Below are the code and all the weights of a small trained network. Each question names an input and a class and asks about switching units off, where a switched-off unit gives its printed mean instead of its output.

import numpy as np


def w(rows, s, z=0):
    codes = np.array(rows[::2]) - 128.0
    scale = np.full(codes.shape[1], s)
    scale[-1] = z or s
    return codes * scale


def norm(h):
    return h / np.sqrt((h * h).mean(-1, keepdims=True) + 1e-5)


def f(y):
    return np.maximum(y, 0)


def log_softmax(a):
    a = a - a.max(-1, keepdims=True)
    return a - np.log(np.exp(a).sum(-1, keepdims=True))


def net(x, mask):
    res = np.array(x, float).reshape(1, 7) / 4 @ E
    u = 0
    for l in range(2):
        y = f(norm(res) @ A[l][:, :-1].T + A[l][:, -1])
        res = res + np.where(mask[u : u + 14], y, B[l][:, -1]) @ B[l][:, :-1]
        u += 14
    return log_softmax(norm(res)[-1] @ U[:, :-1].T + U[:, -1])


A, B = {}, {}
E = w([
[131,137,185,119,122,108,87],'x0',
[80,97,155,209,173,29,156],'x1',
[254,108,149,204,158,203,182],'x2',
[66,125,176,136,152,172,127],'x3',
[128,173,112,143,141,135,122],'x4',
[140,192,153,70,129,97,234],'x5',
[96,111,145,127,133,149,139],'x6',
],0.0073)
A[0] = w([
[181,119,213,186,191,132,153,131],'L0N0',
[186,125,143,48,130,254,100,227],'L0N1',
[109,159,104,48,90,160,78,185],'L0N2',
[69,169,86,123,194,54,140,190],'L0N3',
[98,143,137,23,99,183,84,122],'L0N4',
[174,93,149,192,201,89,161,2],'L0N5',
[157,128,144,61,93,152,216,219],'L0N6',
[133,109,73,57,212,134,111,174],'L0N7',
[173,107,154,236,172,98,134,156],'L0N8',
[194,85,105,173,147,188,68,74],'L0N9',
[88,170,172,49,163,69,119,153],'L0N10',
[100,132,162,130,89,61,237,115],'L0N11',
[209,102,142,148,166,197,35,148],'L0N12',
[69,101,69,164,127,99,120,129],'L0N13',
],0.0084,0.0018)
B[0] = w([
[145,160,23,94,183,126,141,224],'L0N0',
[160,151,126,182,87,114,151,254],'L0N1',
[129,97,32,132,206,124,109,210],'L0N2',
[141,84,174,118,55,73,149,205],'L0N3',
[101,116,55,73,153,124,122,211],'L0N4',
[102,140,70,116,131,192,63,197],'L0N5',
[153,189,169,110,208,139,99,204],'L0N6',
[92,117,94,137,82,127,60,160],'L0N7',
[59,80,103,41,170,108,140,225],'L0N8',
[86,93,147,110,1,129,145,215],'L0N9',
[164,103,119,84,87,137,128,203],'L0N10',
[71,174,120,136,83,145,155,200],'L0N11',
[118,40,151,135,81,222,183,232],'L0N12',
[200,140,205,174,172,142,83,180],'L0N13',
],0.0077,0.0071)
A[1] = w([
[137,151,221,59,79,72,150,114],'L1N0',
[194,159,112,35,157,119,122,230],'L1N1',
[187,144,145,145,127,183,226,110],'L1N2',
[89,202,64,106,120,73,140,254],'L1N3',
[115,108,150,136,159,68,218,146],'L1N4',
[179,102,98,70,93,124,90,193],'L1N5',
[165,166,105,163,1,170,153,157],'L1N6',
[151,156,139,53,175,212,135,74],'L1N7',
[112,75,102,153,168,161,127,177],'L1N8',
[112,92,180,189,131,105,103,3],'L1N9',
[125,106,203,139,137,67,110,228],'L1N10',
[107,15,142,149,174,75,116,171],'L1N11',
[116,57,84,166,140,103,57,169],'L1N12',
[204,145,187,119,109,228,152,104],'L1N13',
],0.0092,0.0015)
B[1] = w([
[122,114,65,165,46,145,214,200],'L1N0',
[136,134,163,143,237,203,160,239],'L1N1',
[142,184,174,142,147,85,130,224],'L1N2',
[94,88,214,81,159,203,175,254],'L1N3',
[110,55,96,38,42,164,149,184],'L1N4',
[67,125,132,113,171,151,126,245],'L1N5',
[89,72,144,111,98,103,123,243],'L1N6',
[137,146,117,148,125,52,102,227],'L1N7',
[91,83,53,91,129,71,72,225],'L1N8',
[161,144,173,97,140,35,109,156],'L1N9',
[250,123,189,227,89,71,145,184],'L1N10',
[199,142,212,178,154,179,91,228],'L1N11',
[148,161,106,238,197,68,23,248],'L1N12',
[133,255,130,190,43,64,135,224],'L1N13',
],0.007,0.0056)
U = w([
[110,72,66,133,168,153,29,141],'0',
[113,96,144,98,11,143,176,240],'1',
[100,148,131,9,209,169,181,115],'2',
[204,243,154,160,145,115,153,81],'3',
[188,114,233,178,139,29,71,1],'4',
],0.014,0.0029)

Each question gives the input, the list of numbers given to net, and the class t.
The units are the neurons (one row each of A and B). Each row of codes is followed by its name. A weight is (code - 128) times the scale printed after its matrix; where a second scale follows, it is the last column's (A, B and U).
mask holds one flag per neuron, layer by layer. A switched-off neuron (its flag False) gives its mean, the last column of its row in B, instead of its output. The means were averaged over made-up inputs and are rounded, as every weight is.
A unit's drop is (log p(t) with every unit on - log p(t) with that unit switched off) / (log p(t) with every unit on - log p(t) with every unit switched off).
The circuit of an input: a set's keep is (log p(t) with only the set's units on - log p(t) with every unit switched off) / (log p(t) with every unit on - log p(t) with every unit switched off). Starting from the 12 units with the biggest drops (on a tie, the unit counted first), units are removed one at a time, each time the one whose removal leaves the highest keep (on an exact tie, the one counted first), for as long as the keep stays at least 0.8.
circuit, biggest first: the units of the circuit, biggest drop first
most important unit: the unit with the biggest drop
k most important neurons: the k neurons with the biggest drops, biggest first
k most important neurons of layer l: the k neurons of layer l with the biggest drops, biggest first
drop of u: that unit's drop, to one decimal
input [8,4,-7,7,1,2,7], class 1: 2 most important neurons of layer 1 : L1N0; L1N12
input [8,8,2,1,-5,0,-1], class 0: most important unit : L0N0
input [8,-7,8,-7,-2,-2,-4], class 1: 3 most important neurons of layer 0 : L0N9; L0N12; L0N13
input [5,-1,7,-6,-6,-4,4], class 1: 3 most important neurons of layer 0 : L0N9; L0N12; L0N2
input [7,5,-5,-2,2,1,-2], class 1: circuit, biggest first : L1N0; L0N10
input [3,1,8,3,7,6,-3], class 2: 3 most important neurons of layer 1 : L1N12; L1N1; L1N10
input [3,-3,8,-3,-2,-2,8], class 1: 2 most important neurons : L0N9; L0N12
input [-6,0,-4,-5,0,1,-6], class 2: 3 most important neurons : L1N3; L0N12; L0N9
input [1,-2,4,-8,2,1,8], class 3: 3 most important neurons of layer 0 : L0N6; L0N3; L0N11
input [7,0,7,8,3,1,2], class 3: 3 most important neurons : L1N13; L0N0; L1N2
input [5,2,7,-6,2,4,2], class 2: 2 most important neurons : L0N0; L0N8
input [0,-1,1,2,-7,8,-1], class 3: 3 most important neurons : L0N6; L0N8; L1N13
input [-4,2,0,7,-3,-2,-6], class 4: 4 most important neurons : L0N13; L0N4; L0N2; L1N11
input [8,-4,0,-6,-5,4,-4], class 2: circuit, biggest first : L1N1
input [-6,-3,0,-8,-5,4,-2], class 2: 3 most important neurons of layer 0 : L0N12; L0N13; L0N7
input [2,-6,1,2,-1,5,-6], class 3: 2 most important neurons of layer 1 : L1N13; L1N7
input [8,-6,0,4,-5,0,-1], class 0: 2 most important neurons of layer 0 : L0N2; L0N4
input [-7,2,6,-3,4,1,1], class 2: 3 most important neurons : L0N8; L1N12; L0N2
input [1,-4,2,-2,-8,2,-2], class 3: drop of L0N6 : 0.4
input [2,2,-4,8,2,-4,4], class 4: drop of L0N1 : 0.0
input [-1,-2,4,-7,-1,-6,-1], class 1: most important unit : L0N9
input [4,8,-8,1,-4,8,-1], class 1: drop of L1N0 : 0.1
